Rows and whether each has a hidden trait (one of two labels; each part has its own)
[ -2 -12  10  -1   4  -2   2  -1 -16   0  -3 -17   1   0   3  18  -1   3
   0  -2   5   3   2  -1  -6 -17  -8   0  -2  -2  -1  -2  -6  -4   1   2
  -1  -1  -1  -3   4   2  -5   1  -1  -1  56]
A
[  2 -18   1  -1  -3  -2   2   2  -6   1  -1   4   0  -1   4  61   1   3
  -1  -4   3   2  -1  -2  -3   5  -4  -5  -2  -2   6  -3 -24  -4   0   8
   0   0  -1   8   7  -3  -3   3   2  -1  21]
A
[-1 -8  7 -1 -1 -2  1  1 -8  2 -3 -6 -2  0  1 10  2  3  0 -4  3  1  1  1
 -3  2 -3 -3 -1 -1  1  0 -5 -4  1  5 -1  0 -1  4  5  6 -4  0 -1  0 27]
S
[  0 -15   2  -1  -3  -2   1  15 -11   2  -3 -31  15  -1   7  -3   7   5
  -1  -3   8   1   0  -2  -6  -2  -6  -1  -1   2  26   1 -17  -3   7 -15
   0  -2  -1 -18   3   4  -4   2   3  -8 -34]
A
[  1 -17   4   1   0  -1   1  -3 -18   0  -2  30   6  -1   0  22  15   0
   0  -3   0   1   0  -1  -1 -18  -4  -2  -3  -2   0   1 -23  -3  10   2
  -1   0   0  39   3  -2  -3   2   0   6  41]
S
[ -1  -9  10  -2   0  -3   1   9  -9   4  -4 -29   4   0   4   2   6   5
  -1  -5   9   2   1   1  -8   5  -4  -2  -1  -1  14   0   0  -4  -2  -1
  -2  -1  -2   1   5  11  -4  -2   0 -10   8]
A
[  0 -11   6  -2   2  -2   1   0  -8   2  -2  -4  -7   0   1  12   2   3
   0  -4   3   2   1   1  -4  -3  -5  -3  -1  -3   0   0  -1  -4   4   5
  -1   0  -1  -5   5   5  -3  -2  -1  -2  35]
S
[  1 -17   7  -1  -5  -3   3   0 -13   2  -4  -3  -1  -1   4  55   5   5
  -1  -7   5   2   0  -1  -6   5  -5  -9  -3  -2   7  -2 -16  -7   1  12
  -1   0  -2  11   9   3  -6   3  -1   3  34]
A
[ -1  -3   9  -2   0  -3   1   0  -7   4  -3 -33   3   0   3   0   1   4
   0  -4   7   1   2   2  -5   1  -3   0   0  -1  -1  -1   2  -5   0   6
  -1   1  -2   2   5   7  -4  -2  -1  -2  23]
A
[  2 -15   9  -2  -1  -3   1   2 -19   3  -2  15   2  -1   4  44  11   5
   0  -5   7   5  -1   1  -7  -7  -4   5   0  -1  -5  -2 -12  -4   5   9
  -2   1  -2  27   7   4  -5  -2   2   3  41]
S
[  0  -8   7  -2  -2  -2   2   2  -8   3  -3 -16   4   0   4  23   3   4
  -1  -5   5   1   1   0  -7   5  -4  -5  -2  -1   9   0  -7  -5   0   5
  -1   0  -1   5   6   4  -4   2  -1  -5  13]
S
[  1  -6   4  -3   3  -2   2  -7 -13   4  -2   0   1   0   2  21  -6   4
   0  -4   8   0   0   0  -6   5  -5  -8  -1  -1  -9   1  -1  -4   6   9
   0  -2  -1 -26   6   2  -5  -1  -2   5  26]
S
[ -2 -13  11  -1   5  -2   0   0 -13   1  -3 -13  -4   0   2  16   3   3
   0  -3   6   4   2   1  -7 -18  -6   1  -2  -3  -1  -2  -3  -3   1   2
  -1  -1  -1   2   3   6  -5   1  -1  -3  49]
A
[  2 -12   3   0 -14  -2   1   1   4   0  -2  -6  -9   0   5  17   2   2
  -1  -4   3   2   1   2  -5  12  -2  -9  -1  -1   3  -4 -10  -2  -7   4
   0   1  -1  14   3   4  -4  16   1 -14   7]
S
[  1 -16   3   0  -6  -1   3  -3 -13   1  -3  13   6  -1   1  46   8   2
  -1  -5   0   0   0  -3  -4   2  -5  -9  -4  -2   8   0 -19  -6   6   9
   0   0   0  21   7  -2  -5   4  -2   2  41]
S
[  0 -34   3  -2   5  -2   0   5 -11  -1  -1   6 -11  -1   0  57   3   3
  -1  -4   3   3  -1  -1  -3  -6  -4  -5  -2  -4   8  -7 -31  -1  -4  15
  -1   1  -1  21   7   0  -3   1   2  -3  33]
A
[  0  -8   5  -1  -9  -2   3   0  -6   3  -3  -6   1   0   5  34   3   4
  -1  -6   5   1   0   0  -6  10  -4  -6  -2   0   4  -2 -15  -7   2   7
   0   1  -1   7   7   2  -5   7   0  -1  20]
S
[ -2  -9   7  -2   4  -2   1   0 -10   2  -3  -2  -2   0   3   6   2   3
   0  -3   5   2   1   2  -7 -11  -2   1  -1  -4  -1  -1  -4  -5   8   1
  -1   0  -1  -5   5   4  -4  -1   1  -2  32]
S
[  0 -31   3  -2   3  -2   1   3  -7  -1  -2   0 -10   0   0  49   2   3
  -1  -5  -1   2  -1  -1  -3  -2  -5  -9  -4  -5  11  -6 -30  -3  -3  18
   0   1  -1  19   8   1  -4   3  -1  -3  37]
A
[  0  -8   6  -3   5  -2   1  -6 -12   3  -2   2  -6   0   1  19  -1   3
   0  -4   7   2   1   1  -7   2  -3  -3   0  -1  -8   1   8  -3   5  11
  -1  -2  -1 -20   6   6  -4  -3  -1   4  32]
S
[  3 -12  -7   3  -7   1  -1   4   6  -6   4  31 -19   0   0  37  10  -3
   0   4  -7   2  -2  -1   5   7   4  -1   1   2   0  -2   3   7  -1  -2
   0  -1   1  16  -4  -3   5   5   3   0 -15]
S
[  0 -13   6  -1 -13  -2   3  -3  -7   3  -5 -17   0   0   6  26   1   5
  -2  -7   4   0   1   0  -8  13  -6 -13  -4  -1   8  -1 -12  -9   0   7
   0   0  -1   8   8   3  -6  12  -2  -5  40]
S
[ -3 -13  14  -1   4  -2   2  -3 -17   2  -6 -30   2   0   3  29   0   3
  -1  -5   6   3   3   0  -9 -19 -10  -4  -3  -4   1  -1  -5  -8   2   5
  -1  -1  -1  -3   6   6  -8   3  -4  -1  63]
A
[ -1  -4   4  -2   0  -2   1   1  -7   3  -2  -3   9  -1   5   5  -3   4
   0  -2   8   1  -1   1  -5  -2  -3   3   0  -1  -2  -2 -12  -5   0   2
  -1   1  -1   0   5   1  -4  -1   2   2  19]
S
